Here is a tiny trained network, its code and every weight. The questions are about switching its units off for an input and a class, where a switched-off unit gives its printed mean instead of its output.

import numpy as np


def w(rows, s, z=0):
    codes = np.array(rows[::2]) - 128.0
    scale = np.full(codes.shape[1], s)
    scale[-1] = z or s
    return codes * scale


def norm(h):
    return h / np.sqrt((h * h).mean(-1, keepdims=True) + 1e-5)


def f(y):
    return y / 2 * (1 + np.tanh(0.7978845608 * (y + 0.044715 * y**3)))


def log_softmax(a):
    a = a - a.max(-1, keepdims=True)
    return a - np.log(np.exp(a).sum(-1, keepdims=True))


def net(x, mask):
    res = np.array(x, float).reshape(1, 2) / 4 @ E
    u = 0
    for l in range(2):
        y = f(norm(res) @ A[l][:, :-1].T + A[l][:, -1])
        res = res + np.where(mask[u : u + 12], y, B[l][:, -1]) @ B[l][:, :-1]
        u += 12
    return log_softmax(norm(res)[-1] @ U[:, :-1].T + U[:, -1])


A, B = {}, {}
E = w([
[117,121,232,152,163],'x0',
[125,132,194,87,2],'x1',
],0.0099)
A[0] = w([
[153,158,156,203,187,65],'L0N1',
[102,100,200,201,187,83],'L0N2',
[56,54,116,110,70,215],'L0N3',
[134,175,156,175,108,2],'L0N4',
[75,66,210,105,113,115],'L0N5',
[122,127,117,134,217,42],'L0N6',
[161,153,122,164,211,111],'L0N7',
[6,119,83,94,109,215],'L0N8',
[65,29,121,128,93,49],'L0N9',
[123,188,201,63,94,48],'L0N10',
[21,163,174,82,205,53],'L0N11',
[97,100,168,208,158,21],'L0N12',
],0.011,0.0056)
B[0] = w([
[98,111,196,69,188,206],'L0N1',
[196,198,1,188,51,254],'L0N2',
[155,135,198,112,116,250],'L0N3',
[43,114,95,135,182,106],'L0N4',
[155,202,124,114,106,238],'L0N5',
[116,153,219,113,167,212],'L0N6',
[63,112,147,28,107,251],'L0N7',
[173,182,173,118,103,224],'L0N8',
[143,131,161,86,173,114],'L0N9',
[92,47,167,85,142,216],'L0N10',
[148,140,91,155,57,175],'L0N11',
[50,73,7,92,122,166],'L0N12',
],0.0098,0.005)
A[1] = w([
[140,144,92,147,120,2],'L1N1',
[194,197,179,86,125,133],'L1N2',
[135,85,128,107,74,60],'L1N3',
[127,118,166,110,130,50],'L1N4',
[164,165,92,119,190,158],'L1N5',
[103,98,106,157,248,187],'L1N6',
[157,138,108,111,97,101],'L1N7',
[127,101,179,146,200,179],'L1N8',
[116,108,123,108,86,124],'L1N9',
[119,129,161,36,165,104],'L1N10',
[149,150,98,142,116,74],'L1N11',
[129,173,90,116,196,82],'L1N12',
],0.016,0.0061)
B[1] = w([
[111,174,55,75,104,126],'L1N1',
[99,124,45,178,154,253],'L1N2',
[185,137,219,88,128,146],'L1N3',
[166,230,96,85,111,136],'L1N4',
[180,158,129,169,56,181],'L1N5',
[125,106,230,1,69,191],'L1N6',
[93,154,154,118,161,163],'L1N7',
[78,176,89,82,77,153],'L1N8',
[164,104,137,126,202,150],'L1N9',
[22,66,71,125,179,208],'L1N10',
[136,178,75,183,85,138],'L1N11',
[224,191,163,151,83,181],'L1N12',
],0.0094,0.012)
U = w([
[84,159,241,10,44,201],'0',
[238,254,140,217,4,225],'1',
[33,164,21,128,140,197],'2',
[170,3,110,214,164,1],'3',
[160,60,155,218,169,1],'4',
],0.0097,0.0062)

Each question gives the input, the list of numbers given to net, and the class t.
The units are the neurons (one row each of A and B). Each row of codes is followed by its name. A weight is (code - 128) times the scale printed after its matrix; where a second scale follows, it is the last column's (A, B and U).
mask holds one flag per neuron, layer by layer. A switched-off neuron (its flag False) gives its mean, the last column of its row in B, instead of its output. The means were averaged over made-up inputs and are rounded, as every weight is.
A unit's drop is (log p(t) with every unit on - log p(t) with that unit switched off) / (log p(t) with every unit on - log p(t) with every unit switched off).
The circuit of an input: a set's keep is (log p(t) with only the set's units on - log p(t) with every unit switched off) / (log p(t) with every unit on - log p(t) with every unit switched off). Starting from the 12 units with the biggest drops (on a tie, the unit counted first), units are removed one at a time, each time the one whose removal leaves the highest keep (on an exact tie, the one counted first), for as long as the keep stays at least 0.8.
circuit, biggest first: the units of the circuit, biggest drop first
unit that matters most: the unit with the biggest drop
top k neurons: the k neurons with the biggest drops, biggest first
top k neurons in layer l: the k neurons of layer l with the biggest drops, biggest first
drop of u: that unit's drop, to one decimal
input [7,-5], class 1: unit that matters most	L0N2
input [-4,-1], class 1: circuit, biggest first	L0N7, L1N10
input [8,-7], class 1: top 3 neurons in layer 0	L0N2, L0N10, L0N11
input [3,2], class 2: top 3 neurons in layer 1	L1N2, L1N12, L1N6
input [-2,1], class 2: top 2 neurons in layer 1	L1N2, L1N12
input [-3,-4], class 0: circuit, biggest first	L0N2, L1N6
input [1,3], class 2: top 2 neurons	L1N2, L1N6
input [6,-6], class 0: top 4 neurons	L0N1, L1N6, L0N7, L0N6
input [-4,-6], class 0: top 2 neurons	L0N2, L1N6
input [8,-3], class 1: top 2 neurons	L0N2, L1N10
input [5,-1], class 1: top 2 neurons in layer 1	L1N10, L1N2
input [1,-2], class 2: top 2 neurons	L0N7, L0N2
input [6,4], class 1: top 4 neurons	L0N7, L1N10, L0N5, L1N6
input [4,-2], class 1: circuit, biggest first	L0N2
input [7,-8], class 0: top 3 neurons	L1N6, L0N1, L0N7
input [3,3], class 2: top 2 neurons	L1N2, L0N5
input [4,3], class 1: top 2 neurons	L0N7, L0N1
input [0,3], class 2: top 3 neurons	L1N2, L1N6, L1N10
input [-2,2], class 2: top 2 neurons	L1N2, L0N2
input [1,0], class 2: circuit, biggest first	L1N6
input [-1,1], class 2: top 2 neurons	L1N2, L0N2
input [-3,2], class 2: top 3 neurons in layer 1	L1N2, L1N12, L1N5
input [-6,-8], class 0: top 2 neurons	L1N6, L0N2
input [-4,-5], class 0: top 2 neurons	L0N2, L1N6
input [-2,-5], class 0: drop of L1N6	0.3
input [1,1], class 2: drop of L0N5	0.3
input [-6,-2], class 1: unit that matters most	L1N10
input [0,1], class 2: drop of L1N6	0.2
input [-8,-4], class 1: drop of L0N3	0.0
